Below are the code and all the weights of a small trained network. Each question names an input and a class and asks about switching units off, where a switched-off unit gives its printed mean instead of its output.

import numpy as np


def w(rows, s, z=0):
    codes = np.array(rows[::2]) - 128.0
    scale = np.full(codes.shape[1], s)
    scale[-1] = z or s
    return codes * scale


def norm(h):
    return h / np.sqrt((h * h).mean(-1, keepdims=True) + 1e-5)


def f(y):
    return y / 2 * (1 + np.tanh(0.7978845608 * (y + 0.044715 * y**3)))


def log_softmax(a):
    a = a - a.max(-1, keepdims=True)
    return a - np.log(np.exp(a).sum(-1, keepdims=True))


def net(x, mask):
    res = np.array(x, float).reshape(1, 7) / 4 @ E
    u = 0
    for l in range(3):
        y = f(norm(res) @ A[l][:, :-1].T + A[l][:, -1])
        res = res + np.where(mask[u : u + 10], y, B[l][:, -1]) @ B[l][:, :-1]
        u += 10
    return log_softmax(norm(res)[-1] @ U[:, :-1].T + U[:, -1])


A, B = {}, {}
E = w([
[142,126,124],'x0',
[121,132,129],'x1',
[203,72,126],'x2',
[65,197,123],'x3',
[246,158,254],'x4',
[120,120,132],'x5',
[128,130,129],'x6',
],0.0011)
A[0] = w([
[128,186,225,67],'0.n0',
[58,104,99,112],'0.n1',
[35,119,109,112],'0.n2',
[165,110,161,2],'0.n3',
[35,148,103,39],'0.n4',
[190,100,186,77],'0.n5',
[56,106,93,14],'0.n6',
[115,175,157,19],'0.n7',
[53,175,104,138],'0.n8',
[131,32,4,133],'0.n9',
],0.0035,0.00098)
B[0] = w([
[31,123,182,158],'0.n0',
[166,164,101,165],'0.n1',
[193,158,103,177],'0.n2',
[154,158,158,99],'0.n3',
[201,139,128,157],'0.n4',
[147,190,127,160],'0.n5',
[176,175,129,134],'0.n6',
[120,88,148,98],'0.n7',
[195,114,109,183],'0.n8',
[3,109,103,251],'0.n9',
],0.0031,0.0012)
A[1] = w([
[183,45,199,19],'1.n0',
[133,98,126,123],'1.n1',
[230,15,235,43],'1.n2',
[122,117,236,118],'1.n3',
[125,33,31,146],'1.n4',
[77,179,127,20],'1.n5',
[110,79,135,93],'1.n6',
[2,97,130,65],'1.n7',
[9,221,33,20],'1.n8',
[4,184,52,1],'1.n9',
],0.0029,0.0016)
B[1] = w([
[200,224,154,66],'1.n0',
[150,145,143,118],'1.n1',
[227,247,181,163],'1.n2',
[37,223,124,203],'1.n3',
[53,103,87,254],'1.n4',
[163,137,181,52],'1.n5',
[137,179,94,94],'1.n6',
[230,154,79,139],'1.n7',
[253,178,208,221],'1.n8',
[243,177,157,166],'1.n9',
],0.0023,0.00071)
A[2] = w([
[13,205,22,85],'2.n0',
[208,219,126,138],'2.n1',
[233,173,142,7],'2.n2',
[25,237,22,120],'2.n3',
[20,228,11,119],'2.n4',
[116,204,147,247],'2.n5',
[143,19,42,107],'2.n6',
[254,237,93,172],'2.n7',
[45,192,230,147],'2.n8',
[38,191,225,130],'2.n9',
],0.0027,0.0013)
B[2] = w([
[211,143,219,217],'2.n0',
[151,45,184,159],'2.n1',
[186,48,148,74],'2.n2',
[213,92,238,238],'2.n3',
[207,131,251,249],'2.n4',
[96,86,173,239],'2.n5',
[98,163,26,204],'2.n6',
[212,18,204,193],'2.n7',
[54,220,87,223],'2.n8',
[64,224,80,210],'2.n9',
],0.0028,0.0011)
U = w([
[254,13,4,201],'0',
[249,31,227,213],'1',
[20,248,248,160],'2',
[9,248,233,1],'3',
[63,9,8,52],'4',
],0.0035,0.0031)

Each question gives the input, the list of numbers given to net, and the class t.
The units are the neurons (one row each of A and B). Each row of codes is followed by its name. A weight is (code - 128) times the scale printed after its matrix; where a second scale follows, it is the last column's (A, B and U).
mask holds one flag per neuron, layer by layer. A switched-off neuron (its flag False) gives its mean, the last column of its row in B, instead of its output. The means were averaged over made-up inputs and are rounded, as every weight is.
A unit's drop is (log p(t) with every unit on - log p(t) with that unit switched off) / (log p(t) with every unit on - log p(t) with every unit switched off).
most important unit: the unit with the biggest drop
top k neurons: the k neurons with the biggest drops, biggest first
k most important neurons of layer l: the k neurons of layer l with the biggest drops, biggest first
drop when u is switched off: that unit's drop, to one decimal
input [3,7,6,7,-4,-2,-4], class 0: top neuron -> (1.n3)
input [5,8,-7,-1,-8,8,-5], class 0: 3 most important neurons of layer 0 -> (0.n8, 0.n0, 0.n5)
input [5,-4,5,4,-1,6,-1], class 0: 2 most important neurons of layer 2 -> (2.n6, 2.n8)
input [-7,3,-1,-5,0,3,3], class 0: top 3 neurons -> (0.n0, 1.n7, 2.n8)
input [-2,-1,3,8,-6,-1,0], class 0: 2 most important neurons of layer 0 -> (0.n8, 0.n0)
input [-8,-6,0,7,-8,5,5], class 1: 2 most important neurons of layer 2 -> (2.n4, 2.n3)
input [7,0,5,-1,0,-4,-1], class 4: 2 most important neurons of layer 2 -> (2.n6, 2.n7)
input [-4,3,-6,-5,-3,-6,3], class 0: 2 most important neurons of layer 1 -> (1.n3, 1.n2)
input [8,-7,-2,1,-5,7,8], class 1: 2 most important neurons of layer 1 -> (1.n8, 1.n9)
input [2,8,8,-1,-2,-2,6], class 4: drop when 2.n7 is switched off -> 0.1
input [-2,-1,8,3,3,7,1], class 2: drop when 0.n2 is switched off -> 0.2
input [1,-8,-1,5,-3,-5,-5], class 1: drop when 0.n5 is switched off -> -0.1
input [-1,2,-6,0,-3,3,3], class 0: drop when 1.n3 is switched off -> 0.3
input [5,7,-5,-5,-1,-8,-1], class 0: most important unit -> 1.n3
